Each row is followed by its class.
196	216	112	-319	-108	-107	199	-238	-267	55	218	280	78	-40	293	-101	167	-128	7	75	50	-276	87	-231	-290	124	105	-29	20	183	-62	129	173	-13 -> sevag
-88	244	101	-53	127	-93	152	-428	-446	188	193	35	156	146	-141	75	188	-284	-219	-4	260	193	153	2	-336	208	77	143	232	153	-131	-115	157	166 -> sevag
-418	-124	46	-39	-281	-183	-108	230	-75	21	264	-13	-393	128	-235	150	250	-51	14	-4	-142	454	-128	100	8	186	89	54	40	43	161	-159	170	-129 -> Batig
-171	-48	190	216	215	210	85	18	21	-102	-128	-34	95	-65	-51	138	-361	-376	67	85	-35	92	-151	16	-144	-26	-308	-72	-64	-104	-205	112	-224	6 -> vot
-85	51	-39	58	179	164	114	115	-43	-31	56	72	178	-81	54	18	-251	-66	9	-8	-2	66	-138	-149	-67	-52	52	-32	-1	-76	-85	152	-214	-79 -> nili
-187	-33	-72	-77	-7	-78	170	-51	-276	-2	219	190	6	184	-80	-380	347	105	110	314	161	417	-204	201	64	47	-309	0	-67	514	-155	-395	38	-146 -> dukat
-386	31	125	-343	-3	-72	364	-171	-149	30	-53	381	-100	-160	-117	37	189	-239	46	102	-92	50	42	-331	-105	57	159	33	42	194	-227	-171	187	35 -> Latik
-449	-15	155	55	114	103	327	-18	167	-101	141	-104	-131	-70	-4	19	-447	184	198	33	-157	261	-297	-245	89	45	61	-151	10	166	-136	140	-61	-203 -> Vez
225	202	-284	580	465	346	12	-177	-430	17	-24	426	315	512	-112	-552	899	609	-114	329	684	230	-170	256	330	172	-425	-293	-2	421	58	-148	40	254 -> Nebe
177	-5	-67	269	131	63	63	-66	-132	83	53	-45	-11	59	-75	-132	120	107	65	110	174	-16	66	212	189	-98	-78	-90	-105	89	-19	-204	-15	-84 -> dafev
-253	167	-111	-36	102	143	334	-364	-271	-12	159	215	201	88	120	-36	151	120	-9	-126	160	233	92	86	32	72	-119	-270	186	284	34	-179	142	-41 -> gur
-533	87	619	135	401	-57	64	191	-381	-14	-557	-15	-190	-823	380	410	-375	-420	-225	222	256	-8	71	-9	494	-180	162	632	-253	-32	-559	-119	353	36 -> vot
-43	-208	278	349	46	85	18	-348	185	0	136	-100	16	103	-88	-88	-163	63	-18	161	-15	38	-62	-81	-50	210	-36	-71	92	178	97	83	-89	46 -> dukat
-453	-197	-152	-543	-350	-216	134	11	-385	138	225	136	-588	-10	-37	-18	93	-371	175	-294	-310	-46	8	-88	75	-33	131	638	-213	311	-161	-53	421	69 -> sevag
-217	-164	79	-352	-103	187	108	-308	269	-15	385	272	-384	228	-251	29	204	-365	17	-170	-227	-156	73	-130	-88	48	144	-80	55	285	395	100	-363	-260 -> rer
88	8	116	92	-39	-354	116	-71	-294	148	-46	-183	-244	-112	-246	-12	179	72	95	-44	224	-90	112	229	168	-93	-92	22	-209	-4	-96	-165	125	39 -> Batig
-153	-90	459	14	358	222	0	-309	367	-391	-2	209	74	123	-21	-204	-171	-433	-95	179	443	-265	-331	-79	-337	394	-442	-332	-101	73	-430	24	-174	113 -> rer
66	281	101	235	163	316	-71	-180	300	-152	-94	-164	303	96	-147	-21	-434	-314	0	92	73	27	-191	116	162	142	-81	-250	-102	-43	-177	-90	59	93 -> sevag
-68	-77	86	297	56	150	-211	-474	117	-184	104	-56	260	386	-98	182	28	31	-357	120	-85	102	14	-262	30	23	-390	-231	243	44	457	121	-75	-126 -> Latik
-136	-52	212	-19	200	50	37	33	-274	-195	-152	40	144	-91	215	149	415	98	-54	-26	95	-68	56	-20	19	410	-27	-198	27	246	79	60	-8	-142 -> Nebe
11	95	-12	121	-13	120	-62	-312	119	-33	-24	290	-47	232	-183	39	-58	-175	-145	178	180	-20	-89	-289	-98	-116	-81	-242	153	-7	84	84	183	-241 -> vot
69	342	-557	-208	245	334	256	200	-363	-48	346	441	362	-22	201	257	29	204	-104	-301	1	196	-146	-149	-67	68	29	-145	83	25	-25	183	-61	-95 -> nili
-3	-95	-9	-77	-256	-37	-185	-57	-259	46	81	129	-170	117	16	-11	137	-48	-202	-123	-79	-170	162	49	-196	-59	-53	174	-17	73	181	76	141	-56 -> Vez
23	-87	497	161	41	98	291	-678	-93	81	435	332	108	101	-50	-225	315	-390	32	187	129	-249	116	-150	-434	547	-286	-160	111	252	86	165	-244	261 -> rer
-296	137	-101	-437	19	70	74	-242	-438	-86	-20	13	-22	348	132	248	440	72	74	-24	-76	-250	65	-172	-262	89	-32	-44	-87	67	-19	-37	-187	-31 -> vot
242	135	79	283	303	129	340	-424	-74	178	96	-21	36	38	-113	-176	-253	-231	52	60	208	119	139	141	316	-285	-7	45	-32	228	-160	-217	72	60 -> rer
217	94	-380	149	177	4	202	39	40	219	205	11	-165	-54	-196	-201	-211	0	-6	-212	64	48	60	245	419	-368	92	-126	-32	181	-70	-201	376	-164 -> sevag
226	175	-260	335	61	-75	240	-514	181	260	-127	-2	47	452	-285	-475	-396	598	131	-20	373	69	-142	-280	133	81	-44	-168	272	-136	-105	-169	-64	251 -> Vez
37	-17	244	259	147	14	89	-48	-14	-17	-209	-283	122	-27	183	-44	-393	-163	276	210	70	-113	-93	-78	-95	56	-98	-181	-162	-167	-376	11	136	142 -> goke
21	213	298	71	286	-7	399	-582	-281	114	-32	95	451	-59	161	-264	73	-121	-264	234	16	214	28	-390	-194	363	-49	-257	25	121	-151	-50	218	96 -> gur
-131	-50	216	-88	-85	-138	180	-130	212	115	171	21	-428	6	-130	-127	-74	-311	188	99	36	-113	110	62	190	-44	441	305	-84	82	-30	-379	82	115 -> goke
73	94	5	57	188	-34	178	-161	-22	90	25	-21	74	-20	-93	-46	162	-187	-42	44	214	67	141	147	208	-107	-23	-5	-20	90	62	-282	57	-24 -> Batig
-41	2	8	112	-45	100	79	-354	165	112	33	195	-135	111	-181	-139	12	-17	-110	113	70	141	-22	-198	-6	88	-64	82	67	-108	134	-25	-3	-11 -> dafev
-93	152	68	50	212	164	55	-11	-6	-139	2	-33	332	9	77	-13	-217	-166	-9	123	-43	45	-240	-196	-99	125	-50	-314	-28	38	-149	151	-60	-113 -> goke
288	307	-176	441	289	-11	229	-451	-36	91	22	-251	252	169	-108	-79	-32	135	-37	-22	228	57	103	210	264	-207	-170	-205	149	-22	-3	-199	210	50 -> dukat
-175	139	269	-84	-165	53	14	-84	1	-13	183	128	74	-188	201	-58	200	-303	65	206	-28	-140	-134	-69	-57	186	115	-256	-22	346	-19	-22	111	-381 -> vot
-193	-245	145	-128	-91	-110	139	-246	-182	59	318	-70	-345	191	-127	-3	15	215	-101	-130	-264	305	183	-120	86	-19	-237	130	39	217	104	126	-1	126 -> Vez
184	231	-40	307	330	121	122	-299	2	43	137	-108	229	228	-109	-187	-26	118	-4	127	348	59	80	230	271	-99	33	-16	96	262	-213	-280	171	328 -> gur
-114	70	375	-35	-114	4	27	-322	281	-56	334	89	-99	50	-66	-17	-240	-246	12	164	17	-184	-72	-179	-102	109	78	-39	59	-14	-92	-10	-221	141 -> gur
12	502	-56	-233	63	61	158	-62	-359	-40	-255	367	347	40	80	84	176	-160	-60	205	265	29	44	-85	-346	-107	192	-110	73	-138	-186	-141	105	21 -> dafev
-179	110	34	-100	14	62	-8	25	124	13	100	-115	-93	184	50	38	-331	-165	195	148	-174	-26	-196	3	-152	23	93	-180	-18	-76	-187	1	-200	42 -> Vez
216	184	-39	114	-10	26	107	-101	-129	198	84	-66	46	-18	-24	-152	132	27	112	84	201	17	40	113	293	-116	50	46	-190	149	17	-196	76	-87 -> kuron
-244	-69	-75	182	-65	54	-103	-249	139	-52	117	309	16	265	-284	-147	84	104	-290	66	28	54	-139	-325	-80	-53	-196	-164	316	78	208	33	19	-196 -> rer
-186	54	-25	-89	74	9	249	-81	-59	-22	-155	41	83	-75	102	-25	-29	51	125	-98	-80	37	7	15	39	35	53	-134	114	112	-92	-65	12	44 -> Nebe
149	356	-103	157	219	-88	80	33	-138	36	-210	-152	130	-92	-193	208	131	-274	-28	-13	182	63	1	180	236	-93	-35	-172	-106	-170	-50	-194	338	-166 -> nili
-176	5	156	-97	-186	-26	-108	-471	126	215	330	444	-89	184	-56	53	-10	-428	-387	160	121	-15	46	-166	-228	-127	-178	71	157	43	262	-56	124	191 -> vot
11	-13	294	210	-22	170	-47	-438	34	-171	183	275	184	326	-12	-249	-46	94	-174	250	164	29	-178	-287	-158	153	-171	-277	208	380	123	191	-103	-104 -> Vez
221	-380	-149	20	-8	333	174	-343	355	-72	311	325	77	-13	-98	0	-176	-403	-76	-319	-237	-157	342	-7	78	-305	-79	-232	182	112	428	55	-345	-150 -> kuron
-198	155	-53	-340	99	91	250	-90	-240	-52	-60	310	68	-23	83	98	192	-71	23	-44	144	21	-30	-187	-195	-14	126	-64	38	164	-178	-3	40	-76 -> kuron
-80	125	22	-156	133	133	222	95	40	-9	-75	65	121	-60	58	29	79	202	296	8	11	219	-140	132	144	149	198	-228	-41	146	-331	-192	-184	403 -> goke
398	271	-103	187	-172	-143	-66	55	103	174	144	90	-121	58	-203	-261	345	127	-12	121	266	7	40	450	84	-80	41	8	-47	-8	77	-259	320	104 -> dukat
-277	-242	-89	35	-214	127	-40	-131	112	26	363	210	-254	174	-55	7	-149	151	-43	-85	-214	47	-84	-310	-83	-55	45	60	228	83	205	179	-141	-131 -> goke
-72	100	-129	-152	119	-132	252	-69	-241	69	-21	168	-67	50	82	-57	192	232	-36	-127	108	89	24	-56	-64	3	-61	-66	115	18	-42	-22	22	26 -> kuron
-237	-174	-267	-216	52	-124	245	-70	98	89	295	10	-35	154	-222	157	199	31	93	-171	-148	145	36	-208	56	130	-158	-285	-22	1	203	-73	149	145 -> Latik
-231	-241	-153	-84	-30	6	257	-76	195	29	55	142	-138	-143	-269	17	-48	-342	148	-192	-206	-75	27	-106	205	19	138	1	-20	141	-27	-260	174	-46 -> kuron
-147	-22	296	134	182	120	96	-152	-71	-142	77	-128	110	-14	401	160	-225	44	14	205	-64	-6	-13	-138	-207	132	-26	-84	31	-32	-147	127	35	85 -> goke
-259	15	117	-283	-9	-36	254	-362	-428	-69	273	211	-70	156	285	-64	192	251	-23	213	137	62	106	-231	-371	-109	-203	93	221	415	-98	144	21	-239 -> Vez
209	42	-92	-3	-74	124	113	-262	374	-100	216	747	150	326	-221	-162	-46	-549	-213	344	37	-4	-274	-687	-320	-62	-215	39	106	-196	171	-74	105	-42 -> nili
133	75	-84	-39	7	-270	-113	316	-296	144	-96	33	67	-3	-183	263	238	-359	-238	-234	150	185	190	195	-161	288	-233	-1	-54	-287	222	-123	360	88 -> Latik
-53	-266	140	254	-31	125	-82	-209	249	-44	226	266	52	238	-261	-335	66	69	-118	226	128	-36	1	-31	-125	108	-518	-270	198	389	180	-7	24	-117 -> rer
-206	86	22	-59	163	180	219	-276	-218	-61	-7	339	129	85	243	-32	263	18	-49	83	38	4	-14	-232	-132	67	-108	-29	231	274	2	70	-4	-111 -> rer
-81	-21	89	256	-32	73	-215	-267	-56	-191	149	224	131	228	-55	9	268	-173	-224	260	190	-44	-167	-296	42	49	-313	-115	104	80	119	35	59	-200 -> vot
-324	-166	-31	-194	-133	98	93	84	-360	131	229	290	-383	204	-213	106	86	-117	114	-169	-36	124	-35	-22	-214	117	-40	368	-87	392	16	96	141	79 -> gur
-134	288	-159	-90	201	321	25	5	-37	-65	-20	384	386	-135	299	246	247	-392	-315	-99	-81	20	11	46	-89	225	-130	-459	127	-98	261	-28	83	-236 -> dafev
-55	21	-171	73	179	175	141	52	80	-48	-20	-100	408	27	54	82	-261	-12	-15	-165	-165	213	-115	-78	-192	12	-102	-414	16	-353	-10	7	-258	48 -> nili
-362	-4	16	-477	-62	-9	180	195	-244	-6	109	557	-572	-71	39	41	66	-461	-96	-147	-55	-395	73	-325	-378	-234	71	519	-16	82	14	286	154	-332 -> Nebe
-51	-113	43	147	23	66	166	-271	49	-64	63	376	2	112	-154	-110	-178	-22	-159	-2	17	-62	-113	-434	-134	-126	-135	-295	134	-1	15	47	0	-160 -> dafev
-157	-188	-146	-312	-145	150	250	5	-92	-52	267	565	-251	115	-245	176	131	-132	-44	-239	-367	8	69	-241	-137	-181	152	-127	81	205	180	-142	-173	-230 -> dafev
-194	120	-45	167	367	245	193	-16	100	-133	-45	12	262	143	73	16	-320	46	127	62	-45	-52	-219	-190	-54	102	-18	-329	56	-102	-277	22	-110	203 -> rer
-43	101	88	-178	-59	155	176	-203	-49	-34	57	249	-23	127	160	35	-248	-284	-10	-27	-184	-158	-35	-280	-519	40	-64	7	38	-201	-54	126	-158	-14 -> goke
243	294	81	359	304	55	70	-104	-312	16	-58	-354	120	208	-23	1	24	219	147	-12	256	189	75	545	439	-71	-261	-269	-140	85	-139	-200	-68	212 -> rer
92	-3	15	116	52	73	137	-131	216	187	-3	-43	-139	-86	-138	-37	-38	-254	128	-14	-67	-233	171	74	343	-232	45	-163	-125	-39	25	-329	-18	-109 -> rer
-93	-73	-189	-180	-152	-18	134	38	67	56	113	122	-294	-27	-160	5	100	-200	74	-234	-172	34	112	205	69	-62	62	246	15	119	204	-126	111	-91 -> sevag
-335	-250	96	-210	-172	47	306	-122	-92	-14	319	267	-389	-55	-43	62	-10	-35	87	-218	-396	11	102	-132	-16	193	-8	254	64	395	50	37	173	33 -> sevag
-70	187	-192	21	143	60	310	-486	-210	61	-48	126	386	100	-160	-115	223	48	13	-12	185	102	110	-30	-143	76	10	-221	289	244	-57	-154	67	13 -> Latik
49	48	47	231	152	17	161	-192	-122	32	-209	-139	-30	-131	-171	-77	-65	-34	-9	-36	22	248	116	186	534	-180	42	61	16	236	-13	-216	68	-191 -> sevag
-376	-214	65	-305	-132	-267	132	-199	-377	108	426	215	-357	144	51	4	417	152	-44	-62	-160	-309	118	-265	-269	239	-49	234	29	237	-22	125	142	326 -> vot
-94	283	-160	0	362	34	249	-41	-94	165	-180	-170	100	-94	-80	-65	-101	-32	-5	-105	354	235	162	382	-106	25	367	52	87	-41	-262	-242	226	57 -> rer
